Each row of numbers stands for one node and depends on some of the facts below. Use the named rows to name the rest.

Some facts about the nodes:
κ(bafos, mukim); κ(befla, tabes); κ(belasti, betru); κ(betru, rupan); κ(bobror, doskagrak); κ(bofar, farodri)
κ(brebrir, bemus); κ(bruma, gener); κ(bukletru, popir); κ(desa, ritostos); κ(dezem, brebrir); κ(dramibrak, bruzim)
κ(droklis, midur); κ(drostek, tastono); κ(drovo, nebrek); κ(drufon, stebikam); κ(duskona, befla); κ(faklan, flaplak)
κ(farodri, saka); κ(fazar, duklutror); κ(feke, setru); κ(fenok, droklis); κ(flaplak, puver); κ(flastom, siris)
κ(flevel, feke); κ(fugato, nozo); κ(gener, toplun); κ(gisim, lisir); κ(gokanik, goska); κ(goli, fidrinal)
κ(goska, mavupli); κ(grafler, mizigros); κ(grastun, zalo); κ(griga, nupe); κ(grule, plokluzus); κ(grustak, belasti)
κ(kaskal, lonom); κ(kegrik, drostek); κ(kinik, grafler); κ(klegroba, bofar); κ(klodom, feklel); κ(klopa, lemok)
κ(kluga, zova); κ(kotre, natron); κ(lemok, nopin); κ(lisir, klodom); κ(lonom, brepal); κ(lukel, klegroba)
κ(mavupli, drimos); κ(midur, dratu); κ(mizigros, giri); κ(mukim, vegro); κ(namepim, klopa); κ(natron, vuklogrem)
κ(nebrek, grastun); κ(nopin, bafos); κ(nupe, dramibrak); κ(pagon, dezem); κ(plazotrur, sisek); κ(plidizu, fugato)
κ(plokluzus, flevel); κ(popir, stadren); κ(potuk, kotre); κ(puver, nebil); κ(rabros, lukel); κ(ravidri, runus)
κ(refibres, gokanik); κ(refla, potuk); κ(ritostos, bukletru); κ(rukozu, gritur); κ(runus, kaskal); κ(rupan, zumalem)
κ(saka, kinik); κ(setru, drufon); κ(siris, ravidri); κ(skadin, sokli); κ(skastol, pagon); κ(skoflilin, kegrik)
κ(sokli, fazar); κ(stebikam, skoflilin); κ(steze, zitam); κ(stiskinos, refla); κ(tabes, grustak); κ(tastono, faklan)
κ(toplun, gisim); κ(tove, bobror); κ(vegro, degrim); κ(vuklogrem, desa); κ(zalo, bruma); κ(zova, skadin)
ψ(bafos, nebil); ψ(belasti, kluga); ψ(bemus, desa); ψ(bemus, zibo); ψ(betru, refla); ψ(bobror, nupe)
ψ(bofar, dramibrak); ψ(bremom, pagon); ψ(bremom, klegroba); ψ(brepal, feke); ψ(brine, flevel); ψ(brine, klodom)
ψ(bripe, kinik); ψ(bruzim, biflas); ψ(bruzim, toplun); ψ(bukletru, grafler); ψ(desa, bofar); ψ(dezem, plazotrur)
ψ(dezem, potuk); ψ(doskagrak, kaskal); ψ(dramibrak, desa); ψ(draneri, brebrir); ψ(dratu, nedas); ψ(droflan, tove)
ψ(drovo, bruma); ψ(duskona, skupil); ψ(faklan, remas); ψ(farodri, namepim); ψ(fazar, tove); ψ(feke, stadren)
ψ(flaplak, fenok); ψ(flaplak, pluna); ψ(fugato, vinam); ψ(fugato, ritostos); ψ(gener, stadren); ψ(gener, natron)
ψ(gisto, lukel); ψ(gofi, draneri); ψ(goli, tagredan); ψ(gritur, grustak); ψ(grusirik, midur); ψ(grusirik, droflan)
ψ(grustak, grafler); ψ(guflustik, biflas); ψ(guflustik, zitrik); ψ(kaskal, voflek); ψ(kegrik, fenok); ψ(kegrik, giri)
ψ(kinik, leklo); ψ(klegroba, gerer); ψ(klodom, mokupul); ψ(klodom, rabros); ψ(kluga, figrin); ψ(leklo, pibir)
ψ(lemok, vuklogrem); ψ(lisir, lukel); ψ(lukel, mukim); ψ(metar, saka); ψ(mizigros, refibres); ψ(mokupul, brine)
ψ(mukim, stotik); ψ(namepim, flaplak); ψ(namepim, farodri); ψ(natron, stadren); ψ(nebrek, guflustik); ψ(nedas, dratu)
ψ(nedas, goli); ψ(nedas, pagu); ψ(nedas, griga); ψ(nupe, kluga); ψ(pagon, degrim); ψ(pagon, gerer)
ψ(pagu, tagredan); ψ(pagu, nedas); ψ(plagim, metar); ψ(plazotrur, skimor); ψ(pleplak, droklis); ψ(pleplak, feklel)
ψ(plikli, grastun); ψ(pluna, droklis); ψ(refibres, mizigros); ψ(refla, bruzim); ψ(remas, nupe); ψ(rukozu, lemok)
ψ(runus, nozo); ψ(saka, plagim); ψ(saka, lonom); ψ(saka, metar); ψ(setru, nupe); ψ(siris, nebil)
ψ(skadin, stotik); ψ(skoflilin, mukim); ψ(skoflilin, stotik); ψ(skupil, goska); ψ(sofom, farodri); ψ(sokli, figrin)
ψ(tabes, lisir); ψ(toplun, nebrek); ψ(trapom, reske); ψ(vegro, pleplak); ψ(voflek, bripe); ψ(voflek, leklo)
ψ(volo, plidizu); ψ(volo, skadin); ψ(zalo, gerer); ψ(zalo, tastono); ψ(zibo, bofar); ψ(zitrik, betru)
π(bafos, a); π(befla, a); π(belasti, b); π(bemus, b); π(betru, b); π(biflas, b)
π(bobror, a); π(bofar, b); π(brebrir, b); π(bremom, b); π(brepal, a); π(brine, b)
π(bripe, a); π(bruma, a); π(bruzim, b); π(bukletru, a); π(degrim, a); π(desa, b)
π(dezem, a); π(doskagrak, a); π(dramibrak, b); π(draneri, a); π(dratu, a); π(droflan, a)
π(droklis, b); π(drovo, b); π(drufon, a); π(duklutror, b); π(duskona, a); π(faklan, a)
π(farodri, b); π(fazar, b); π(feke, a); π(feklel, b); π(fenok, b); π(fidrinal, a)
π(figrin, a); π(flaplak, b); π(flastom, a); π(flevel, b); π(fugato, a); π(fuston, a)
π(gener, a); π(gerer, b); π(giri, b); π(gisim, a); π(gisto, a); π(gofi, a)
π(goli, a); π(goska, b); π(grafler, a); π(grastun, a); π(griga, b); π(gritur, a)
π(grusirik, a); π(grustak, b); π(guflustik, b); π(kaskal, b); π(kegrik, a); π(kinik, a)
π(klegroba, a); π(klodom, b); π(kluga, a); π(kotre, b); π(leklo, a); π(lemok, b)
π(lisir, a); π(lonom, a); π(lukel, a); π(metar, a); π(midur, b); π(mizigros, a)
π(mokupul, b); π(mukim, a); π(namepim, b); π(natron, a); π(nebil, b); π(nebrek, b)
π(nedas, a); π(nozo, a); π(nupe, a); π(pagon, b); π(pagu, a); π(pibir, a)
π(plagim, b); π(plazotrur, b); π(pleplak, b); π(plidizu, a); π(plikli, b); π(pluna, a)
π(popir, a); π(potuk, a); π(rabros, a); π(ravidri, b); π(refibres, b); π(refla, b)
π(remas, a); π(reske, b); π(ritostos, b); π(rukozu, a); π(runus, a); π(saka, b)
π(setru, a); π(siris, b); π(sisek, a); π(skadin, a); π(skastol, b); π(skimor, b)
π(skoflilin, b); π(skupil, b); π(sofom, a); π(sokli, b); π(stadren, a); π(stebikam, b)
π(stiskinos, b); π(stotik, b); π(tabes, b); π(tagredan, a); π(tastono, a); π(tolor, a)
π(toplun, b); π(tove, b); π(trapom, a); π(varipa, a); π(vegro, b); π(vinam, b)
π(voflek, a); π(volo, b); π(vuklogrem, a); π(zalo, b); π(zibo, a); π(zitam, b)
π(zitrik, a); π(zova, b)

Some rows with their names:
fazar: [ 13   8   9  16  19  -4   1  -1  11   0   2  14  -5  -6   7   5  -5  -2
  -3  17   9  11   3   4  -7 -11   9  -9   6   3 -10  -3  -3   6  -6   3
   4  -8 -12   3  12]
tove: [  5  -4  -9  -6  13  16  -1   2   3   1 -13  25  23  -7 -10  20   9  11
  18   3  -6 -17   7  15 -16  29 -11   1   8  -7  10  28  -2   1 -20  19
  -3  13 -27   8   3]
fuston: [  9  -5   3  -5 -10  -2   1   1   1  -7  -9  -2  -5  -3  11   1   0  -2
  -4   4   6   0  -4  -2   4  -2   9  -5   4  -1  -7  -3   2   0   0   1
   3  15  -4   4   2]
nedas: [  7  -5   1  -1 -10  -1   5   0   0  -9 -11  -2  -4  -3  12   2   1  -3
  -5   5   5  -1  -4   1   2  -3  10  -6   3   1 -12   1   7   1   1   4
   3  11  -1   3   4]
kotre: [  9   6   7  18   9  -9  -9   1   5  -3  -2  19  10   2   1  10   2   8
  -3   4   4  18  -4  -1   1  -5   3  -5   0  -2 -12  -5  -2  11   2  -9
   1  -4  -8   6   2]
bemus: [ 15  22  -3  17   7   1  -5  -8  17  -5  -1  20  11  -5   5  24  13 -22
   4   4  14  15  -5 -19  -9  -4   7 -17  16  10  -5 -16   7  10  -1 -19
  -5   2  -4  10   8]
kubrum: [ 10  -1   9   4   2  -2   4  -1   6  -1  -8  13  -1   2   3  14   4   0
  -4   3   8   1  -4   3   3 -16   5 -12   4  -4  -5   0   2   1   3   6
   5   4 -12   9  -5]
midur: [ 18   9   7  10  17   3   2   1   5   3   2   8   1   0   4  11  -4  18
  -7  11   8  -4   6   4 -16 -11   1  -2  -2  -1 -20   4   3  15  -5   3
   2  10 -15   3   4]
drufon: [  0  -7   6  -4 -11  -1  -2   0  -2  -7 -12  -3  -1   0   7   1  -2 -10
  -4   6   4  -3  -9   5   7  -5   9  -4   6  -5  -4  -3   2  -1  -4  -1
   4  10  -4   2   0]
plikli: [ 10   7   2  15  16  -3  -3  -1   8  -3  -1  17   5  -2   4  10  -1  -2
   3  12   6  13   0  -3  -5  -7   3  -4   9  -2  -3  -6  -1   7  -5  -1
   1  -4 -13   7   7]
drimos: [ 11   9  23   6   5  10   8  -2  15  10  -6   2 -16  -3   0  12   3 -20
 -13   9  23  -3  -2   8  -6 -30  17 -24  -2   9 -20  -6   1   5  -2   2
  11   6 -15  -1  -2]
gisim: [  5  -7   2  -2 -12  -3   0   1  -3  -9  -9  -1   0   5   8   2   3  -7
  -3   2   1   2 -11  -1   7  -5   8  -3   8  -7  -6  -5   3   4   4  -3
   3  12  -1   5  -3]
bafos: [  6  -5   3  -2 -10  -7   2  -2   5 -10  -8  -2  -7  -3  14   3  -1 -12
  -1   6   6   7  -8  -6   7  -5   9  -7   8  -1  -2  -8   3  -5   0   0
   3   5   0   5   5]
steze: [ 11  -1   7   0   1  -1   0  -2  -5 -11  -5   3   7  12   8  22 -11  19
  -6  13  13 -11  -5  -4  -6 -32  -5   3   7 -12   0   2  22   6   3 -11
   1   6 -13  23  -7]
zalo: [  5   4  -6  23  10   2  -1  -6   5 -15  -3  18  10   4   5  15  -5 -10
   3  17  -3  20  -6   0  -4  -6   6  -2  12  -1  -2  -3   7   6  -1  -1
  -1 -19   1   9   7]
mizigros: [ 18  -1   1  -4  -7  -3   6   0   3  -7  -3  -5  -9  -4  21   6   1   6
  -7   4  11  -7  -2 -11  -2  -8   9  -5   3   2 -11  -2   8   1   4   0
   0  21  -4   6   2]
pleplak: [  9  15  12   3  10  -7 -21  -2  29   4   5  11 -10  -4   5  11  -9   7
  -7  12   0  -2 -10  -1  -7  13 -11  -9   6 -12   3 -15 -15   6  -1 -10
  -5  -7 -19   8 -13]

Name these rows:
No name comes twice in this set of rows, the named rows included.
[ -9 -21   8 -22   3  -9  13  10 -12   6 -16 -19  11   4   1  -1   2  -1
   0  16   5 -21   9  20  -3  -1   3   6   3  -5  24 -10   0  -9 -19  20
   9  21 -28  -3  -8]  plidizu
[  9   5   7  18   9  -4  -8   3   4   1  -3  20  11   3  -5  10   6  12
  -4   0   0  12  -4   3   1  -3   3  -3  -4  -4 -20  -4  -1  16   3  -7
   3   4  -6   0  -2]  ritostos
[ 18   7   4   8   0   4   6  -2  14   3  -5  15  -4   0   7  19  18  -5
  -3  -5  12   4  -3  -8  -2 -15   9 -21   4   2  -7  -3   1   6  10   1
  -1  17 -11   6  -6]  zumalem
[  3  -7   3   2 -17  12   5  -2  -2  -8 -14  -4   2   5   4   5   3 -10
  -7   4  -2  -4  -9  13   1   0  12  -4  -1  -1 -17   7   8   4   2   5
   6   9   6  -4   0]  tastono
[  9   1   7  -8 -13 -11 -11  -3  22  -5  -2  -7 -19  -5  19   4  -9  -4
  -9   9   4  -7 -14  -9   4   9  -1  -9   8 -10   4 -15  -7  -5   5  -7
  -4   3  -8   9  -8]  sofom
[ 12  11   3  13  11  -5  -4  -2  11  -1  -3  23  12  -6   2  16   4   5
   2   4   9   9   2  -2  -7   5   3  -7   4   4  -9  -1   1   7  -5  -2
  -2   3 -11   6   6]  grustak
[ -2 -12   5  -8  -3 -26   8   9 -10  -2 -11 -12  16  13   8   1  15  -6
  -5   6   4   7   0  -5   9 -11  10   1   4  -1  23 -37   3  -1  -1  -3
   5  23 -16  -5 -15]  lisir
[  9  -4   2   5 -12 -11   0  -1   3 -13  -6  -1  -5  -1  18   2   2  -6
  -6   2   5  15  -9 -11  10 -12  12  -8   8  -1  -8 -11   3  -1   8  -5
   1   6   3   7   3]  bukletru
[  8   8   5   7  20 -29   4   5   5   2  -1  14  21   0   6  14  16   1
   4  11  15  16  13  -9  -2  -4   2  -5   7  11  22 -33   1  -1 -10  -2
   0   8 -22   3  -2]  tabes
[  0  -1   9  11   9   7  -8   1   1   4 -10  15  16   4 -13   9   1   2
  -2   6  -1   2  -3  16  -3   2   2   0  -1  -4 -15   6  -1  15 -10  -2
   6   1 -12  -1  -2]  flevel
[ -4  -4  13  15  10 -14  -3   3  16   2 -10  37   9 -18  -4   2   7   0
   9   1   0  21   7  23  12  24   7 -13  -4   6  -5  10 -20  -5 -13  20
   8 -13 -12  -2   9]  plazotrur
[ 16  16   9   1   9  -7 -17   0  26   6   8  10  -9  -2   6  15  -6  22
 -10   8   3 -10  -5  -5 -13  13 -15  -8   2 -10  -5  -9  -9  10   2 -10
  -6   3 -21   8 -12]  farodri
[ -3   1   4  12  12 -10 -12  -2   1 -11  -5  21  17   1   1  12 -10   4
   6  16   2  12  -5   7   2  -4  -3   5  10  -8   3  -4   2   3  -9  -6
   3 -15 -12  13   7]  drovo
[  0   3   6  13  13   4  -9   0   4   1  -7  14   9   3  -7   9   1  -6
   0  11   2   6  -5   7  -2  -4   4  -1   7  -5  -6  -4  -4  11  -9  -6
   5  -3 -13   2   2]  stebikam

Now the same nodes, written a new way:
Named rows:
stadren: [  0  15   3  -4  10  14   8 -20   2 -24   1  -1 -11   2  -5 -18   1  10
   2  16  -6  -3   1   8   0  -7]
feklel: [  7   5   4  -6  15   6  13 -22   6 -27   4  -1  -8   4 -18 -17   1   4
   2  18  -7  -3   1  13  -3  -8]
namepim: [ -6  11   4  -7  12   3  -7 -13  -9 -15  -8   5  -3   0 -10 -17  -9  -9
  -2   8   0  -5  -2  21 -15  -5]
flaplak: [ -7  12   2  -9  17   4  -5 -11  -6  -8  -6   3  -4  -1 -15 -18 -15  -6
  -3   7   1  -5   1  23 -17  -8]
flevel: [  1   6   3 -11  19   5   6 -13  10 -17   0  -2  -9   3 -36 -21  -2   6
  -1  12  -1   3   6  12  -7 -13]
gerer: [  8   6   4  -6  14   7  12 -21   6 -28   3   0 -10   3 -17 -17   0   4
   2  17  -6  -4   1  13  -3  -8]
bruzim: [  0  11   3  -3  12   5   2 -20  -9 -21  -3   4  -5   0   4 -14 -12  -8
   0  13  -5 -10  -4  23 -13  -3]
biflas: [  7   6   4  -6  14   7  12 -22   6 -28   3  -1 -10   3 -17 -17   1   4
   2  17  -6  -3   1  13  -2  -8]
duskona: [-15  13   1  -3  13   9  -8  -9  -9 -23  -8   1  -2   0   2 -16 -11  -1
  -4   9   0  -2   0  12 -17  -5]
bobror: [ -7   8  -4  -6   7   7  -1   0  -2 -15  -7   3  11   1   5 -11 -16   6
  -8  12  -1   6   6   4 -14  -1]
lukel: [-15  -2   1  -2  14   3 -12 -17 -23   7 -10  -1  -6   9   6 -18 -11  12
  -6  11 -16  -3   0   9 -34 -12]
gisim: [ -8  10   3  -9  14  10   3 -15   4 -18   2  -7   4   3 -27 -21   5   6
   0  15  -1   3   7   6  -6  -8]
drostek: [  2  16   1  -4  24   9   2 -13  13 -12  -2  -2  -5   4 -31 -25 -12  12
  -2  11  -7   3   6  13  -9 -11]
kubrum: [  7  14   4   3  15   8   9 -22   8 -31   1   0  -4   6  -9 -20  -7   9
   2  18 -11  -2   0  10  -4  -5]
trapom: [ -5  16   1   1  13  11   0 -15 -12 -21  -4   2  -3   0  16 -14  -9   1
  -1  13  -9  -8  -2  15 -13  -3]
goska: [ -1   4   4 -10  15   4   5 -14   8 -26   0  -1  -8   4 -32 -20   0   4
  -1  13   0   3   4   9  -6 -11]
nozo: [  2  12   3  -2  14  14  10 -18   3 -28   2  -2  -9   2  -4 -17   3  12
   1  17  -9  -2   2   6  -2  -7]

Name these rows:
No name comes twice in this set of rows, the named rows included.
[-11  19  -2  -6  22  13  -7  -6  -7  -1  -7   0  -4  -2  -8 -19 -14   5
  -5   6  -5  -3   4  18 -18  -9]  kegrik
[ -9   5   3  -3  13  12   1 -13   8 -42  -3  -4  -9   1 -19 -18   0   9
  -1  12   4   4   3   1  -8 -10]  befla
[-15  -2   1  -2  13   4 -15 -20 -21  -1 -10  -1  -5   9   2 -17 -11  12
  -6  10 -21   1   2  10 -32 -10]  skadin
[ -7  10   3  -8  14  11   3 -14   4 -19   1  -6   1   3 -25 -20   5   7
   0  14  -1   3   6   5  -6  -9]  grastun
[ -3   7   4   2  14   7   0 -17  14 -45  -3  -2  -5   5 -23 -21 -10   6
  -1  13   1   4   1   5  -9  -8]  rupan
[-29  24   6 -12  35   6   1  27 -10 -53   4   6   1  13  -3 -19   0 -15
  -6  16  -3 -15  -2  20 -22 -11]  bofar
[-16   6   1  -5  13   5 -11 -19 -18   0  -7  -3   6   5  -4 -18  -9   2
  -4  11 -11  -2   2  14 -26  -7]  lisir
[  6  -9   4  -5  14   1   7 -32  -4 -11   1  -3 -13  11 -16 -17  -2  15
   0  19 -24  -1   2  10 -17 -13]  stotik
[ -9   9   3 -11  13   1  -5 -17  -8 -10  -3  -1  10   1 -20 -18  -9 -14
  -1  11   3  -6   0  24 -17  -4]  toplun
[ -2   2 -10  -9   1   4   4  10   6 -12  -7   4  24   2   8  -5 -21  11
 -13  14   0  13  10  -5 -12   3]  nupe
[-12  17   2  -3  14   9  -5  -4 -12 -14  -7   3  -2  -2   6 -19  -8  -1
  -3   9   6  -6  -1  12 -16  -7]  mizigros
[ -6   6  -6  -7   6   6   1   3   1 -14  -7   3  16   1   5  -9 -17   7
 -10  13  -1   8   7   1 -13   0]  kluga
[ -8   8   3  -6  13   3  -7 -12  -7 -22  -7   4  -3   0 -10 -17 -11  -8
  -3   8   1  -4  -2  19 -16  -5]  kaskal
[-13   0   3  -3  11   4  -8 -15  -2 -43  -8   2  -6  -1 -10 -15 -16 -12
  -3   7  10  -5  -4  17 -19  -7]  betru
[ -6  11  -7  -8  14   9  -1   2   1  -2  -7   2   9  -1  -2 -12 -20   9
 -10   9  -4   5   8   9 -16  -4]  setru

